Below are the code and all the weights of a small trained network. Each question names an input and a class and asks about switching units off, where a switched-off unit gives its printed mean instead of its output.

import numpy as np


def w(rows, s, z=0):
    codes = np.array(rows[::2]) - 128.0
    scale = np.full(codes.shape[1], s)
    scale[-1] = z or s
    return codes * scale


def norm(h):
    return h / np.sqrt((h * h).mean(-1, keepdims=True) + 1e-5)


def f(y):
    return y / 2 * (1 + np.tanh(0.7978845608 * (y + 0.044715 * y**3)))


def log_softmax(a):
    a = a - a.max(-1, keepdims=True)
    return a - np.log(np.exp(a).sum(-1, keepdims=True))


def net(x, mask):
    res = np.array(x, float).reshape(1, 7) / 4 @ E
    u = 0
    for l in range(2):
        y = f(norm(res) @ A[l][:, :-1].T + A[l][:, -1])
        res = res + np.where(mask[u : u + 10], y, B[l][:, -1]) @ B[l][:, :-1]
        u += 10
    return log_softmax(norm(res)[-1] @ U[:, :-1].T + U[:, -1])


A, B = {}, {}
E = w([
[79,91,114,9,140,153,66,176],'x0',
[126,116,146,114,113,133,135,108],'x1',
[85,102,139,197,118,1,95,108],'x2',
[145,114,143,131,98,147,109,109],'x3',
[99,208,139,155,31,98,189,196],'x4',
[113,119,140,115,139,114,152,132],'x5',
[134,132,120,129,141,113,129,149],'x6',
],0.0086)
A[0] = w([
[117,117,92,2,76,137,120,241,220],'0.n0',
[43,96,114,179,57,26,78,129,152],'0.n1',
[177,143,59,158,139,106,184,114,70],'0.n2',
[189,147,161,199,170,102,118,61,3],'0.n3',
[186,179,94,148,93,180,209,93,112],'0.n4',
[118,176,142,145,83,110,220,141,105],'0.n5',
[189,124,147,50,89,151,109,164,167],'0.n6',
[119,160,168,148,76,60,125,223,154],'0.n7',
[152,94,152,125,198,198,163,145,155],'0.n8',
[58,149,121,140,1,70,111,182,47],'0.n9',
],0.0069,0.0039)
B[0] = w([
[58,162,104,129,132,154,119,75,254],'0.n0',
[163,43,78,124,166,113,129,115,219],'0.n1',
[130,70,194,94,109,118,102,97,138],'0.n2',
[102,73,89,138,132,12,122,119,154],'0.n3',
[179,105,199,119,125,36,90,171,175],'0.n4',
[179,129,175,139,72,167,61,139,175],'0.n5',
[79,176,82,125,173,105,155,106,176],'0.n6',
[135,155,135,95,125,183,171,98,199],'0.n7',
[169,164,66,191,110,92,171,98,174],'0.n8',
[152,141,149,107,177,120,133,1,194],'0.n9',
],0.0081,0.0076)
A[1] = w([
[188,79,130,216,155,203,155,119,126],'1.n0',
[165,190,211,177,87,179,219,168,171],'1.n1',
[101,92,196,142,153,171,59,171,3],'1.n2',
[124,137,113,254,137,35,147,81,88],'1.n3',
[81,33,137,121,148,116,102,150,53],'1.n4',
[72,50,56,81,140,97,125,85,111],'1.n5',
[90,83,105,127,177,123,61,121,86],'1.n6',
[251,96,127,170,200,104,188,92,100],'1.n7',
[110,112,127,163,97,72,214,10,149],'1.n8',
[29,162,198,93,143,170,87,188,64],'1.n9',
],0.0086,0.0039)
B[1] = w([
[47,162,30,53,88,186,128,246,167],'1.n0',
[181,45,187,209,73,38,104,187,192],'1.n1',
[153,175,146,108,100,75,98,149,114],'1.n2',
[54,208,78,81,180,233,111,137,226],'1.n3',
[239,84,177,114,139,82,143,178,149],'1.n4',
[143,3,203,188,164,119,66,130,238],'1.n5',
[171,92,186,201,118,93,54,163,178],'1.n6',
[65,215,131,14,49,154,252,52,247],'1.n7',
[71,155,73,55,173,205,93,139,255],'1.n8',
[139,207,126,88,75,104,132,146,151],'1.n9',
],0.0069,0.0081)
U = w([
[72,254,103,72,30,177,238,122,88],'0',
[77,113,75,108,217,187,93,75,66],'1',
[227,54,229,211,56,42,104,204,249],'2',
],0.0075,0.0017)

Each question gives the input, the list of numbers given to net, and the class t.
The units are the neurons (one row each of A and B). Each row of codes is followed by its name. A weight is (code - 128) times the scale printed after its matrix; where a second scale follows, it is the last column's (A, B and U).
mask holds one flag per neuron, layer by layer. A switched-off neuron (its flag False) gives its mean, the last column of its row in B, instead of its output. The means were averaged over made-up inputs and are rounded, as every weight is.
A unit's drop is (log p(t) with every unit on - log p(t) with that unit switched off) / (log p(t) with every unit on - log p(t) with every unit switched off).
The circuit of an input: a set's keep is (log p(t) with only the set's units on - log p(t) with every unit switched off) / (log p(t) with every unit on - log p(t) with every unit switched off). Starting from the 12 units with the biggest drops (on a tie, the unit counted first), units are removed one at a time, each time the one whose removal leaves the highest keep (on an exact tie, the one counted first), for as long as the keep stays at least 0.8.
circuit, biggest first: the units of the circuit, biggest drop first
unit that matters most: the unit with the biggest drop
top k neurons: the k neurons with the biggest drops, biggest first
top k neurons in layer l: the k neurons of layer l with the biggest drops, biggest first
drop when u is switched off: that unit's drop, to one decimal
input [3,8,5,-8,3,8,-3], class 1: top 2 neurons : 0.n9, 1.n8
input [5,-5,6,4,7,2,-4], class 1: circuit, biggest first : 0.n1, 0.n9
input [-5,-1,-2,-6,-6,-4,-7], class 0: circuit, biggest first : 1.n7
input [-3,-5,-1,7,-6,3,-4], class 0: circuit, biggest first : 1.n7, 0.n0
input [1,-7,4,-1,5,-3,8], class 1: top 2 neurons : 1.n8, 0.n4
input [3,-1,1,-5,7,8,0], class 1: top 3 neurons : 0.n9, 1.n7, 0.n1
input [3,6,3,4,6,-6,-4], class 1: top 2 neurons : 0.n1, 1.n7
input [2,2,6,-8,5,8,-3], class 1: top 2 neurons in layer 0 : 0.n1, 0.n8
input [1,0,3,0,-3,-2,-8], class 2: top 2 neurons in layer 0 : 0.n9, 0.n8
input [-7,0,8,7,3,5,7], class 0: top 2 neurons in layer 1 : 1.n7, 1.n5
input [-1,4,-8,3,-8,-6,0], class 0: top 2 neurons in layer 0 : 0.n8, 0.n0
input [-5,-7,-1,-7,6,-2,8], class 2: drop when 1.n1 is switched off : 0.5
input [-2,3,-3,4,-6,6,2], class 0: drop when 1.n7 is switched off : 0.2
input [-1,7,-2,1,8,-4,3], class 2: unit that matters most : 1.n1
input [-1,-3,-2,5,4,-6,3], class 2: drop when 0.n0 is switched off : 0.0
